Here is a tiny trained network, its code and every weight. The questions are about switching its units off for an input and a target symbol, where a switched-off unit gives its printed mean instead of its output.

import numpy as np


def w(rows, s, z=0):
    codes = np.array(rows[::2]) - 128.0
    scale = np.full(codes.shape[1], s)
    scale[-1] = z or s
    return codes * scale


def f(y):
    return np.maximum(y, 0)


def softmax(a):
    e = np.exp(a - a.max(-1, keepdims=True))
    return e / e.sum(-1, keepdims=True)


def log_softmax(a):
    a = a - a.max(-1, keepdims=True)
    return a - np.log(np.exp(a).sum(-1, keepdims=True))


def net(x, mask):
    ids = ['αβγδηθλμξπστφψω'.index(c) for c in x.split()]
    T = len(ids)
    res = E[ids] + P[:T]
    u = 0
    for l in range(2):
        q, k, v = (res @ M[l].T for M in (Q, K, V))
        z = softmax(np.where(np.tri(T) > 0, q @ k.T / 2**0.5, -1e9)) @ v
        res = res + np.where(mask[u], z, O[l][:, -1]) @ O[l][:, :-1]
        u += 1
        y = f(res @ A[l][:, :-1].T + A[l][:, -1])
        res = res + np.where(mask[u : u + 8], y, B[l][:, -1]) @ B[l][:, :-1]
        u += 8
    return log_softmax(res[-1] @ U[:, :-1].T + U[:, -1])


Q, K, V, O, A, B = {}, {}, {}, {}, {}, {}
E = w([
[91,165,62,163],'α',
[65,116,154,156],'β',
[86,128,101,175],'γ',
[71,118,127,119],'δ',
[86,139,125,218],'η',
[74,66,88,128],'θ',
[72,117,125,105],'λ',
[96,125,40,102],'μ',
[83,58,187,142],'ξ',
[70,65,218,70],'π',
[129,250,136,163],'σ',
[86,162,192,55],'τ',
[124,87,73,189],'φ',
[86,63,130,5],'ψ',
[115,208,117,54],'ω',
],0.017)
P = w([
[1,128,100,166],'0',
[10,123,104,154],'1',
[24,120,103,149],'2',
[36,121,110,147],'3',
[52,117,111,147],'4',
[69,118,118,141],'5',
[83,115,121,140],'6',
[97,111,124,135],'7',
[112,110,131,128],'8',
[133,108,133,127],'9',
[141,99,136,121],'10',
[151,95,137,122],'11',
],0.011)
Q[0] = w([
[250,188,169,109],'0.h0',
[100,134,155,146],'0.h0',
],0.016)
K[0] = w([
[3,145,107,150],'0.h0',
[148,121,109,118],'0.h0',
],0.028)
V[0] = w([
[62,195,67,92],'0.h0',
[176,254,224,34],'0.h0',
],0.0061)
O[0] = w([
[254,177,162,59,232],'0.h0',
[29,205,106,111,2],'0.h0',
],0.0089,0.006)
A[0] = w([
[197,157,181,122,188],'0.n0',
[150,175,144,38,143],'0.n1',
[227,154,185,92,84],'0.n2',
[57,170,98,109,58],'0.n3',
[63,54,214,108,2],'0.n4',
[151,131,235,74,92],'0.n5',
[118,161,255,177,134],'0.n6',
[105,133,16,240,110],'0.n7',
],0.0098,0.0083)
B[0] = w([
[110,149,63,198,252],'0.n0',
[102,128,66,146,243],'0.n1',
[26,222,137,94,175],'0.n2',
[180,86,89,178,159],'0.n3',
[186,215,249,70,188],'0.n4',
[64,120,31,121,194],'0.n5',
[64,104,72,195,230],'0.n6',
[223,178,255,49,231],'0.n7',
],0.0078,0.0037)
Q[1] = w([
[179,1,172,141],'1.h0',
[17,139,71,129],'1.h0',
],0.008)
K[1] = w([
[213,3,204,138],'1.h0',
[85,187,98,48],'1.h0',
],0.0081)
V[1] = w([
[146,214,167,241],'1.h0',
[254,198,163,50],'1.h0',
],0.0054)
O[1] = w([
[118,203,193,255,106],'1.h0',
[200,184,155,98,7],'1.h0',
],0.0057,0.0015)
A[1] = w([
[87,153,84,168,1],'1.n0',
[171,99,82,211,180],'1.n1',
[134,128,71,115,139],'1.n2',
[176,138,50,118,123],'1.n3',
[82,94,251,121,157],'1.n4',
[56,95,142,49,91],'1.n5',
[91,114,160,88,70],'1.n6',
[162,75,135,121,116],'1.n7',
],0.011,0.0093)
B[1] = w([
[241,57,70,169,154],'1.n0',
[66,123,254,44,254],'1.n1',
[100,83,192,130,204],'1.n2',
[84,171,202,94,212],'1.n3',
[177,143,55,239,221],'1.n4',
[228,156,75,118,186],'1.n5',
[132,183,121,131,144],'1.n6',
[166,86,82,180,168],'1.n7',
],0.0074,0.0071)
U = w([
[190,245,181,77,22],'α',
[1,56,122,177,79],'β',
[147,128,145,131,133],'γ',
[117,96,95,125,161],'δ',
[97,150,206,168,2],'η',
[128,12,94,121,113],'θ',
[128,95,88,119,151],'λ',
[43,92,193,20,214],'μ',
[163,79,93,182,125],'ξ',
[211,168,71,139,234],'π',
[78,199,120,172,46],'σ',
[89,94,26,134,121],'τ',
[215,85,156,121,43],'φ',
[191,112,60,80,202],'ψ',
[71,213,71,92,180],'ω',
],0.0096,0.0031)

Each question gives the input, a string of symbols that net reads in full, and the target symbol t.
The units are the heads (2 rows each of Q, K, V and O) and the neurons (one row each of A and B). Each row of codes is followed by its name. A weight is (code - 128) times the scale printed after its matrix; where a second scale follows, it is the last column's (O, A, B and U).
mask holds one flag per unit, layer by layer, with each layer's heads first. A switched-off unit (its flag False) gives its mean, the last column of its rows in O or B, instead of its output. The means were averaged over made-up inputs and are rounded, as every weight is.
A unit's drop is (log p(t) with every unit on - log p(t) with that unit switched off) / (log p(t) with every unit on - log p(t) with every unit switched off).
The circuit of an input: a set's keep is (log p(t) with only the set's units on - log p(t) with every unit switched off) / (log p(t) with every unit on - log p(t) with every unit switched off). Starting from the 12 units with the biggest drops (on a tie, the unit counted first), units are removed one at a time, each time the one whose removal leaves the highest keep (on an exact tie, the one counted first), for as long as the keep stays at least 0.8.
units of the circuit, in order: the units of the circuit, biggest drop first
most important unit: the unit with the biggest drop
k most important neurons: the k neurons with the biggest drops, biggest first
k most important neurons of layer l: the k neurons of layer l with the biggest drops, biggest first
drop of u: that unit's drop, to one decimal
input μ δ β δ ψ α η β, target β: units of the circuit, in order : 0.n7, 0.n6
input β μ σ η, target σ: units of the circuit, in order : 0.h0, 1.h0
input ξ λ γ π β μ γ δ μ η, target μ: most important unit : 1.n1
input ω μ β ω, target ω: units of the circuit, in order : 0.h0, 0.n1
input μ μ ψ γ δ μ α, target α: 2 most important neurons of layer 0 : 0.n7, 0.n6
input φ β ξ γ μ μ γ, target μ: units of the circuit, in order : 1.n1, 1.n4
input α α α μ π, target π: 2 most important neurons : 1.n4, 0.n4
input γ μ β ψ η ξ, target ξ: 3 most important neurons : 1.n4, 0.n4, 1.n1
input β μ μ σ, target σ: 3 most important neurons of layer 0 : 0.n2, 0.n0, 0.n6
input μ β μ, target μ: 2 most important neurons : 1.n3, 1.n4
input δ β π α γ μ α τ φ α α η, target η: 3 most important neurons : 1.n1, 0.n7, 1.n5
input μ μ α η λ σ σ, target σ: 2 most important neurons of layer 0 : 0.n2, 0.n0
input η μ ξ, target ξ: 2 most important neurons of layer 0 : 0.n4, 0.n0
input τ β μ μ ω θ μ μ ψ, target ψ: most important unit : 1.n5
input δ δ μ θ δ μ β α, target μ: 2 most important neurons of layer 0 : 0.n4, 0.n0
input ω ω π, target ω: 2 most important neurons : 0.n5, 0.n4
input α μ μ ψ α π μ η δ β η, target η: 2 most important neurons of layer 0 : 0.n7, 0.n5
input π θ μ τ β α δ μ λ η θ, target θ: drop of 0.n0 : 0.2
input β ω δ ξ ξ θ η μ, target μ: drop of 1.n1 : 0.2
input λ γ δ μ β μ τ, target τ: most important unit : 0.n5
input β μ ψ, target ψ: drop of 1.n3 : 0.0
